Each row has a hidden value. The values are split into ranges, and the band after each row names the range that its value falls in. Each part has its own value, ranges and names.
[-145  -25 -180   73  182  -41 -194  -94   29  -84  -19  -95   75   41
  -29 -167 -238  153  -72   34    1   36   23   28   39  -21   -9 -132
   14  179  -10   75  118  -79  -61  -30   78  -28  334  -75  -33  -56
  137   -6  247 -144 -133   79]
Tutal
[ 32  44 -13  35  28   0  77  45 -38 -23 -53 -43 -15 139  80 -14 -75  43
 -84 -44 -29  90  86  48 -83  -1  15  48  64  48 -34 -39  31  22  38  66
 -19  80  -4 -75 -15  11   7  31  10   5  61  39]
Gored
[ 286 -131   46   91   73  184   47  -28  138  -84  170 -163 -197   41
 -105 -242   27  202  -77  167  228  -79  -23  283 -248  -33  112  -53
  -99 -200  -63 -131   -8  107  -69  163 -166  217   34   88   68  134
  349   11 -216   67 -138   29]
Tutal
[  53  -61 -105   51   82  329  130  -85   37  391  -61  -52 -165    6
  202  -27  105  169   62  140  136    7 -118   90 -459  131  253  206
  -60   -2 -163  -35 -275  134   72   92 -399  171 -163   46   10  153
  126  177 -439    6  236 -139]
Tutal
[  95  -14   21 -226   48   52  274  340 -327  213 -191 -178 -153  248
  210  229  128 -243 -231   26  -93   36  248  -55  -75  182   61  221
  245   22 -309 -255   78   92  200  158 -239  368 -262    4   55  129
 -294   23   37   43  480   -3]
peduz
[  58  311 -329   41 -103   94   94  279 -229  126  -98 -125  251  131
  307  -19 -263  -56 -290 -304   -3   65  406 -212 -362  -28  -81   77
  146  257   43 -306  111   40  -23  -68  166  119  -47  145 -109  154
 -410  154  -75    4   88   22]
Gored
[ 123   16  106  117  131  192   93  -31  139 -255  187 -179  121  -65
 -299 -311 -244  396 -119  -11  135 -267   95  138  -23 -231  -77  -99
 -223 -302  171  -95  290  -59 -162 -124  -31 -108  446   71  216 -107
  256  172  249   14 -318  122]
Mag
[ -12   88   94   93  -87 -150   26   69   79 -214  105   19  -43    6
    1  108  -24  -34 -191   36  -75  155   89   32  -13  -67 -139  -46
  119  145  -32  -92  -34   12  -68  132  128   16 -117 -146 -137  -39
  -33   -2   44   55 -109  -88]
Mag
[  34   -9    5  -17  -29   77   76   36    7   17  -25  -19    0   33
   64  -46  -37   58  -81  -55   58   35   22   58 -136  -20   39  103
   17   39    5  -44  -13   10   24   36  -32   89    8  -43   25   21
   18  100  -73    5    3  -25]
Mag
[  48 -204  -81  -18  105   58 -230  -49  -28 -187  111  -27 -102  -86
 -179 -221  120  -52 -208  256   74   -8 -233  318  119 -204   39 -185
   76 -112   12  -13   20  140   62   63 -132  184   46   60   15   26
  290  -66  193   -9  -23  -48]
pili
[ -43   -3  -35   -3   47   80    7   42  -36    0  -62  -40  -11   47
   24  -19  -21   73 -117   -4   35   63    4   81  -71  -76  -10    1
   60   57  -23  -73   26   75  -30   -6  -18   92    0  -24  -23  -11
   33   32   55   44   68   -8]
pili
[ -71  166    0   54  -14 -143 -250   27   22  -63   46  102  -65  -65
  -94   62  119 -100  -11  183 -189   75 -164   78  345  -51  -18  -73
   59  -17    8   35 -148   97   87   51   10  -89 -130  -72   25  -18
  -80   32  228  -81   70 -185]
Mag
[ 198  -62  259 -199  110 -102   16  184  -83 -330 -109 -222  -52  185
  -44   -2   -4 -102 -195  -27   26   83  177   76  -12  -98 -158  -62
   82  -56 -134 -213  232  108  -91  -20  254  215  -62  -12 -153   90
   82 -315  208  132  -50  230]
Tutal
[ 108  286 -245  147  183  182 -157 -232 -120  148 -162   79   89  118
  179  -29 -191   68  190 -120 -202    3    1  -95 -150  -12  175  -18
    5 -176  111  293 -157  110   -2  -74  -60  -80  -31   42  187  168
   31  -31   58 -196  243   63]
pili
[ 216  688 -340  201 -114  -90 -529  -77 -122  -36  105  197  309   68
   27  -85 -108 -180  170  -59 -294   64   34   -3   91  -50  -10 -419
  -65  -28  214  244 -187  147   50 -130  273 -198   40   46   36  156
 -383    4   50 -139   63  -62]
pili
[  70   31  -65  -13   -2   21   59  116 -130   77 -105  -65    0  155
  103  -33 -106   11  -23  -77  -35   81  127   -8 -153   72  124  110
   58   68  -46    2   13    9  110   68  -64  133   32 -110   56   36
 -100   92  -72  -17  153   72]
Kadiz
[ 123  138  224  -64 -119   -3  -73 -206  219  -61   95  141  109   32
    3  -38  175   32  210  -19   31   30 -196  185 -174   49  -22 -139
 -230   14   30  153 -182   71   27 -117   66  -33   34 -206  -88    8
   -4    0 -277  115 -124  -65]
kepe
[ 352  319  -92  145  -47  -18 -193    2 -159 -236  231   92  161 -135
 -116 -109  -59 -221 -154   92 -270 -140   82  -31  -20 -206  -12 -267
   20 -318  179   97  -68  157  110   22  -48  -32  -79   81  181  158
 -156   15  188 -101   15  -61]
sori
[  14    8  130  -66 -114 -221  -75  213 -101 -288  -50   80    1   64
 -181  -20    1  -88 -151  -88 -119   88   40   90  323 -166  -78 -106
  144  -22  110  -12  138  100   69   68  186   86  -24 -164  124  -94
 -117  -52  343   55   -3   52]
Kadiz
[-368   89 -203  124  -31  143  106   74  -25  129 -116   69  139 -104
  111   55 -148  219 -279 -122   50  134   45  -45 -130 -217 -134   63
  131  314   83 -146   18   41 -111  -79   30  -68   12   13 -116 -160
 -103  243  103   46   46 -160]
pili
[ 245   10   52  147  -24  106  -36 -182  264  -46   55   35  -88   76
   -9 -283  -63  294  182  -59  194   17 -125  231 -203  -13  161   23
 -202 -144  116   98 -140   64  -61   94   42   19   53   -2   97  123
  349   20 -325  -21 -244   49]
Tutal
[-239  199  -59   91 -293  106  123   -6   35  135  168  264  263 -305
   60  169   59   22 -205  -16  -55   36  -15  -67 -359 -116 -134  -97
   14  332   88   22 -216   44   17  -70 -125  -82  -33 -191  -94 -180
 -397  396 -199  130   23 -378]
peduz
[  15   31   44  -34   -6  145  107   40   -4   50  -44  -17   -1   22
   46    1   19   82  -82  -31   64   20   -1   89 -115  -61    2   96
   -1  -19   -7  -75  -10   51   -5  -14  -58   65  -26    5   23    0
   11  107  -46   51   67  -52]
Mag
[  39  110 -133  132  -63 -348 -435  -36   10 -351  165   88  101  -17
 -149 -154 -145 -145  -40   53 -219   99  -15   16  193  -54  -13 -335
   77  145  124  195  -25    7   61   76  225  -31  149 -246   -6   -7
  -69  -88  248 -127 -209   25]
pili
[ 148   29  -26   80 -105  -89  102  148   57  -94   57 -121   59   96
   90 -178 -180   79 -142 -127   70   50  202  -35 -295   36   10   68
  -21  161    8 -185   57  -16   47   89   89  110   49  -81  -98   83
  -51   90 -191   27 -204   83]
kepe
[ 287   -1   61   98   13 -152  -29  136  103 -202   65 -226  -99   87
   30 -211 -227   45  -45   -9   28   38  159  -56 -105   63  102  215
  -48  -40  -18 -158   18  -83   29  163  131   43    5  -38  -26  176
  152   -6 -104 -115 -270  143]
sori
[ 101    5  -59  122  171  291  114  -18  -63  -49    2 -116   27  -77
  -60 -113 -185  227 -163  -39    1 -176  107  -48 -254 -218   36   16
    9 -271  111  -78   85  125 -133  -61 -176   43   24  116  206   61
  155   82  168   -3   40   56]
Gored
[-105  220 -188  142   77   16 -214 -226  -46  -37   26  154  139  -42
   69   79  -77  -39  -45   65 -192  122  -48    5 -102 -104  -63 -270
   87  132   28  249 -144   71  -51  -45   25  -88   25  -93  -96  -20
  -32  -43  126  -74   87  -96]
kepe
[ -9  42 -31 -19  44  49 -44 -30 -41  20 -69  27  36  51  29 -43   6  34
 -41  16  -6  65 -38 103 -67 -48   9 -73  11  43 -23  51 -20  90  42 -18
 -20  61  33 -37 -24   4  13  -2  29   5  80  -6]
Tutal
[  44   -3   60  -10  -31  137   63   47    8  -51    1   -1  -15  -14
  -40  -39   10   99 -116  -23   92   23  -12  142  -94 -140  -15   23
   10  -51   44  -69   12   79  -56    5   -8   83  -10    4   44  -18
   68   78  -16   84    1  -37]
Mag
[ 126  306 -285  117  190  275   98  -63 -221  359 -123  -60  -27  288
  261   60 -113   50   67   30 -113   38  155   51 -158  150  185   85
   46 -118 -133  112  -68   12  112   88 -288   49   24  132  144  129
  -62  138  -87 -153  447    4]
Mag
[ 18  34 -61 -65  12  68 -18   5 -46  78 -95 -12  24  96 108 -24 -65  16
  -1 -91  23  44  26  25 -69  50  75  86  28  70 -13  43 -11 -18  26   7
  19  88  62 -50  69  46 -32  58 -25 -63  71   8]
peduz
[  86 -142  298  -27  138   87  506   80   76    4 -196 -192  -65  237
   38 -120 -244  386   17 -226   89  -83  193  -25 -101   53   94  424
 -125 -193  -18  -85  247 -140   59   52 -127    8  196 -109  220  -73
  227  147   40  -20  -51  253]
peduz
[-130  302 -184  121   13   32 -183  128 -236  180  -60   88   98 -164
  -21  148    5  -80  -29  142 -338   21  -16 -187    8  -85   62  -56
   88    5   20   52 -201  205  139  -86 -203 -114 -174  -77   68  -26
 -389  202  189  -41  385 -188]
Gored
[ 155 -123   88  -36  -35 -390 -225  200  -52 -325   55  -89 -172  204
 -176 -171    0 -171  -50  165  -81  197   -6  236  350   61   90  -74
   96   52  -90   23   97  -32  236  260  106  171  107 -249  -21  -24
   70 -109  151  -42  -75  142]
Kadiz
[ 146  -68   28  -24  167    6   -4 -185   59   43  113 -113 -120  153
   83  -46   34  -47   77  245  -31   -9  -49  146 -104  261  161   24
  -62  -15 -238  149  -78 -127  158  156 -272  117  163 -153   12   76
  175   16 -129 -137   53    1]
sori
[  30   71  -67   21   23  -14 -125  -82  -13  -38   20   36   37   51
   42  -26  -11  -42   -1   19  -84   47  -36   49  -67   14   38 -100
   32   51    2   99  -72   52   39    8  -18   57   18 -115    4   42
  -21   -7   21  -38   44  -24]
Gored
[  23    5   53  -61  -19   28  -11   45  -34 -129  -35   18   -4   39
  -13   12   10  -20 -140  -55   18   70   10  109   16 -127  -62  -33
   94    3   31  -35   45   71  -54   11   97  106  -37  -32   15   -3
   27  -38  112   50   10   -7]
Mag
[  57  194 -145  130   66  -65   22 -115  -45  182  -73   55   95  172
  136  -89 -251   90  232 -120 -261  -66   95 -171  -12  244  252  129
  -69  -42   51  311  -74 -122  259   75 -196 -111  203 -209  305   36
 -136  205   33 -292  130   63]
peduz
[  25  215   18  179  102  126   63   20  -14  -75 -103    6    4  154
 -112  -97 -179  323   -1  -81    3   71   52  193  169 -231  -32  -17
  -49 -220  135   22  133   61  -92  -17   71 -141  138   75  143 -114
  168   78  212   19   44  103]
Gored
[-103 -176  318 -155   39   84   16 -119  163 -187  -23   27   43 -233
  -90   70   46   95  -60  -34   51  -65 -152  -51 -140 -166 -102   57
  -52   -9   52   22  -37   38 -191 -176   71  -12  -19 -183    1  -71
  147  -40  122   86 -165  -55]
sori
[ -49  111  151   62  108   37  -11  -67   49  -19   34   34  -22  -86
 -118   54   40  100   22  207 -123  -12 -123   74  132  -77   -9   10
  -87 -140  -35   87  -79   18   46  -25 -157 -162   41  -93   59 -110
   63  117  161  -33   79 -105]
sori
[ -67 -210  214 -191 -176  -97  130  154   63   86 -171   24   -7   32
   78  -65  103   55   35  -91  138  170  -97   62 -226   92   98  229
  -66  288  -78  -52  -80   38  203   15   -1  158  -27 -294 -141  -66
  -83  114 -318  140  -17    6]
Tutal
[ -70 -124 -161   80  144   75   93  149 -108  -45 -140 -134 -126  -31
  100   -2 -251   76 -356  -85   -4   12  187 -172  -31 -150   15  225
  282   18   16 -206  102   30 -130  150    7  140 -151  120  124  100
  133    0  298 -141   26   14]
sori
[  78   68  -87  103  -23   68 -322    6  -98 -138   24  121   35 -133
 -266 -172  -43   87    1   88  -27   42 -127  179   33 -275   82 -286
  -12 -131  172  195  -70  213  -36  -18   46   11   86  -34  154  -41
   58    9  122   35   32    2]
Tutal
[  56   21  -71  -26  -37  221  114  -69   86  178  -61  -25   35   87
  249 -108    3  114   -8 -113  208   79  -52  130 -352   33   76  202
  -69  108   -4  -87 -101    7   19  -29  -42  101  -18   58 -109  106
   91  135 -367   22  -10  -55]
Kadiz
[  25 -215  286 -164   81    8  183   88  -21 -188 -214  -71 -130  151
   -8   25   37   73 -157  -76  113  157   16  165  -43 -152  -78   88
   99  -22  -85  -99  144  109  -66   40  115  201  -99  -75  -88  -34
  238 -203  102  161   23  160]
Tutal
[  64  224  -22  -44 -163    7 -324  109  -63 -215   67  105  207 -243
 -101  -70   83 -182 -181    9  -30   67 -127   76   29 -351 -159 -160
   10  -11  202  -96  -90  201  -29 -202  264  -60 -138   99 -153   45
 -159    0  106   84  -86 -142]
Mag
[ 129  -70 -218  -46  161  214   49 -133  -50  268 -157  -83 -112  246
  263  -81 -154   89  105 -161   68  -85   88  -39 -187  261  292  196
   59  -37  -65  127  -32  -59    1  137 -159  247   74   21  335  231
  117   28 -105 -236  161   77]
sori
[ -37   20   12    8    3   45   15   27   -2  -15  -49   17   39   -5
   -1  -53   -2   82  -93  -14   12   45  -42   71  -70 -108  -19   -3
    3   33   25  -43   -5   95   27  -35  -18   30   -8  -42  -29  -27
   14   57   38   47   23  -25]
kepe
[ -86 -257  333 -248 -172 -110 -130   96  137 -230   30   84   16 -161
 -289 -125  259   26  -59   73  174   45 -278  273   93 -156  -83 -148
 -101  121   32  -40   19  136   36  -97  121  130   88 -251  -74 -170
   26   -5   22  233 -198  -62]
Tutal
[ 198  196   63   88   12  202  275  264 -126   71  -48 -202   61   -9
   69  -28 -164  138 -160  -22   11   -4  249  -92 -369 -126   12  271
  -75 -144  -27 -271   35   57   39  -42 -111  -30  -78  118  -59   56
  -96  225 -154   89  106   50]
peduz
[ 106  140 -111   77   50  -15    2   38  -67   84   64 -134    4  125
  133   59  -97  -34  -38   89 -105   40  222  -94 -345  204   61  -87
   34  169 -203  -21  -68   14   28   98 -111  132   21 -138  -79  106
 -180   40 -159  -16  109    8]
Tutal
[  74   38    4  -33  -56    7   30   32  -26  -26   -1   16   35   39
   80  -19  -40  -41  -98  -52    9   52   55   28 -110   -1   15   42
   40   72   -5    2  -19  -10   39   57   26   94    6  -69   20   40
  -49   57  -55  -22   -3  -26]
sori
[  23   67  -48   33    8   10  -62  -39   -6   21  -14   25   46   21
   52  -49  -23   15    9   -3  -67   30  -36    6 -125    7   63  -17
   -8   41   13   55  -88   69   73  -12  -59   32   -7 -105    5   40
  -39   52  -33  -23   49  -24]
pili
